Here is a tiny trained network, its code and every weight. The questions are about switching its units off for an input and a target symbol, where a switched-off unit gives its printed mean instead of its output.

import numpy as np


def w(rows, s, z=0):
    codes = np.array(rows[::2]) - 128.0
    scale = np.full(codes.shape[1], s)
    scale[-1] = z or s
    return codes * scale


def f(y):
    return y / 2 * (1 + np.tanh(0.7978845608 * (y + 0.044715 * y**3)))


def softmax(a):
    e = np.exp(a - a.max(-1, keepdims=True))
    return e / e.sum(-1, keepdims=True)


def log_softmax(a):
    a = a - a.max(-1, keepdims=True)
    return a - np.log(np.exp(a).sum(-1, keepdims=True))


def net(x, mask):
    ids = ['αγδεζξτφψω'.index(c) for c in x.split()]
    T = len(ids)
    res = E[ids] + P[:T]
    r = res
    for j in range(3):
        rows = slice(3 * j, 3 * j + 3)
        q, k, v = (r @ M[0][rows].T for M in (Q, K, V))
        z = softmax(np.where(np.tri(T) > 0, q @ k.T / 3**0.5, -1e9)) @ v
        o = O[0][rows]
        res = res + np.where(mask[j], z, o[:, -1]) @ o[:, :-1]
    y = f(res @ A[0][:, :-1].T + A[0][:, -1])
    res = res + np.where(mask[3:11], y, B[0][:, -1]) @ B[0][:, :-1]
    return log_softmax(res[-1] @ U[:, :-1].T + U[:, -1])


Q, K, V, O, A, B = {}, {}, {}, {}, {}, {}
E = w([
[193,118,79],'α',
[203,120,89],'γ',
[132,83,64],'δ',
[108,108,128],'ε',
[164,82,145],'ζ',
[105,211,108],'ξ',
[170,129,103],'τ',
[121,113,5],'φ',
[103,209,155],'ψ',
[104,175,117],'ω',
],0.022)
P = w([
[2,32,77],'0',
[160,175,95],'1',
[166,171,125],'2',
[172,164,150],'3',
[178,167,153],'4',
[185,172,156],'5',
[180,172,151],'6',
[181,176,148],'7',
[182,175,148],'8',
[186,183,138],'9',
[176,179,127],'10',
[177,180,129],'11',
[177,185,119],'12',
[168,186,117],'13',
],0.011)
Q[0] = w([
[136,3,161],'h1',
[141,186,182],'h1',
[166,91,91],'h1',
[108,83,145],'h2',
[179,125,180],'h2',
[104,75,113],'h2',
[155,32,121],'h3',
[78,173,72],'h3',
[182,44,105],'h3',
],0.013)
K[0] = w([
[209,114,150],'h1',
[89,150,155],'h1',
[182,149,124],'h1',
[117,97,141],'h2',
[117,129,97],'h2',
[160,70,140],'h2',
[252,125,124],'h3',
[78,128,72],'h3',
[197,154,115],'h3',
],0.017)
V[0] = w([
[206,144,162],'h1',
[172,206,224],'h1',
[207,178,50],'h1',
[6,55,92],'h2',
[85,40,98],'h2',
[24,119,111],'h2',
[153,233,44],'h3',
[181,197,128],'h3',
[118,232,192],'h3',
],0.011)
O[0] = w([
[155,117,109,31],'h1',
[146,132,88,28],'h1',
[115,66,121,162],'h1',
[123,146,86,49],'h2',
[134,149,107,9],'h2',
[108,138,103,139],'h2',
[7,104,136,216],'h3',
[103,125,110,94],'h3',
[83,192,95,80],'h3',
],0.018,0.011)
A[0] = w([
[44,197,88,140],'n1',
[93,171,79,142],'n2',
[58,126,55,100],'n3',
[111,44,79,158],'n4',
[142,185,1,190],'n5',
[60,87,67,129],'n6',
[143,189,185,225],'n7',
[155,135,181,1],'n8',
],0.0095,0.0098)
B[0] = w([
[124,133,49,255],'n1',
[154,106,128,166],'n2',
[145,123,189,203],'n3',
[246,194,91,209],'n4',
[125,121,226,142],'n5',
[152,129,136,229],'n6',
[137,107,111,249],'n7',
[141,184,113,157],'n8',
],0.011,0.016)
U = w([
[143,149,163,13],'α',
[156,213,147,1],'γ',
[93,95,157,51],'δ',
[113,193,166,165],'ε',
[141,69,118,186],'ζ',
[100,110,93,248],'ξ',
[184,161,82,146],'τ',
[107,110,127,190],'φ',
[136,250,99,106],'ψ',
[38,132,128,108],'ω',
],0.015,0.0067)

Each question gives the input, a string of symbols that net reads in full, and the target symbol t.
The units are the heads (3 rows each of Q, K, V and O) and the neurons (one row each of A and B). Each row of codes is followed by its name. A weight is (code - 128) times the scale printed after its matrix; where a second scale follows, it is the last column's (O, A, B and U).
mask holds one flag per unit, heads first, then neurons. A switched-off unit (its flag False) gives its mean, the last column of its rows in O or B, instead of its output. The means were averaged over made-up inputs and are rounded, as every weight is.
A unit's drop is (log p(t) with every unit on - log p(t) with that unit switched off) / (log p(t) with every unit on - log p(t) with every unit switched off).
The circuit of an input: a set's keep is (log p(t) with only the set's units on - log p(t) with every unit switched off) / (log p(t) with every unit on - log p(t) with every unit switched off). Starting from all 11 units, units are removed one at a time, each time the one whose removal leaves the highest keep (on an exact tie, the one counted first), for as long as the keep stays at least 0.8.
circuit, biggest first: the units of the circuit, biggest drop first
unit that matters most: the unit with the biggest drop
which heads matter: for each layer, one digit per head in row order, 1 if its drop is at least 0.15 and else 0, layers parted by /
drop when u is switched off: that unit's drop, to one decimal
input ψ ψ ξ φ τ ζ, target τ: circuit, biggest first : (h1; n4)
input ω ψ ξ τ τ, target ξ: unit that matters most : h3
input δ φ δ ξ φ ξ φ ψ, target α: circuit, biggest first : (h3; h1)
input ξ ξ ξ ε, target ξ: circuit, biggest first : (h1; h3; n1)
input ξ ξ φ ξ φ α ξ, target ω: circuit, biggest first : (n4; h3)
input φ ψ φ ξ ξ ξ φ ξ ξ ζ τ φ φ, target ζ: circuit, biggest first : (h3; h1)
input ξ ξ φ ξ ξ ξ ξ ξ τ, target ξ: circuit, biggest first : (h3; h1; n1)
input ω ξ ψ ξ δ ξ ξ ξ ψ φ, target τ: circuit, biggest first : (n4; h1)
input ψ ξ δ ξ δ ξ ψ τ ψ ε ψ α φ, target τ: which heads matter : 100
input ζ ξ ζ ε ψ ξ ψ ξ, target τ: which heads matter : 101
input ξ ε ξ ξ ξ ξ φ ξ ξ ξ ξ ε, target ξ: circuit, biggest first : (h1; h3; n4)
input ε ω ξ ζ ψ, target γ: circuit, biggest first : (h3; h1)
input φ ε ξ ξ ω ψ ξ ω ω ω, target δ: circuit, biggest first : (h1; h3; n4)
input ξ ω ξ ξ ψ ψ ω ζ ξ ψ ψ, target ω: unit that matters most : n4
input ξ ξ φ ε ω, target ω: which heads matter : 000
input ξ ψ γ α, target τ: circuit, biggest first : (n4; h1)
input τ ψ φ ψ ξ ψ ψ τ ξ ξ ω ξ ψ ω, target ζ: drop when h2 is switched off : 0.3
input ζ φ ε ψ ξ ψ ψ ξ ξ ω ω, target τ: drop when h3 is switched off : 1.3
input α ψ ω ω ψ δ ω ζ, target τ: drop when n3 is switched off : 0.1
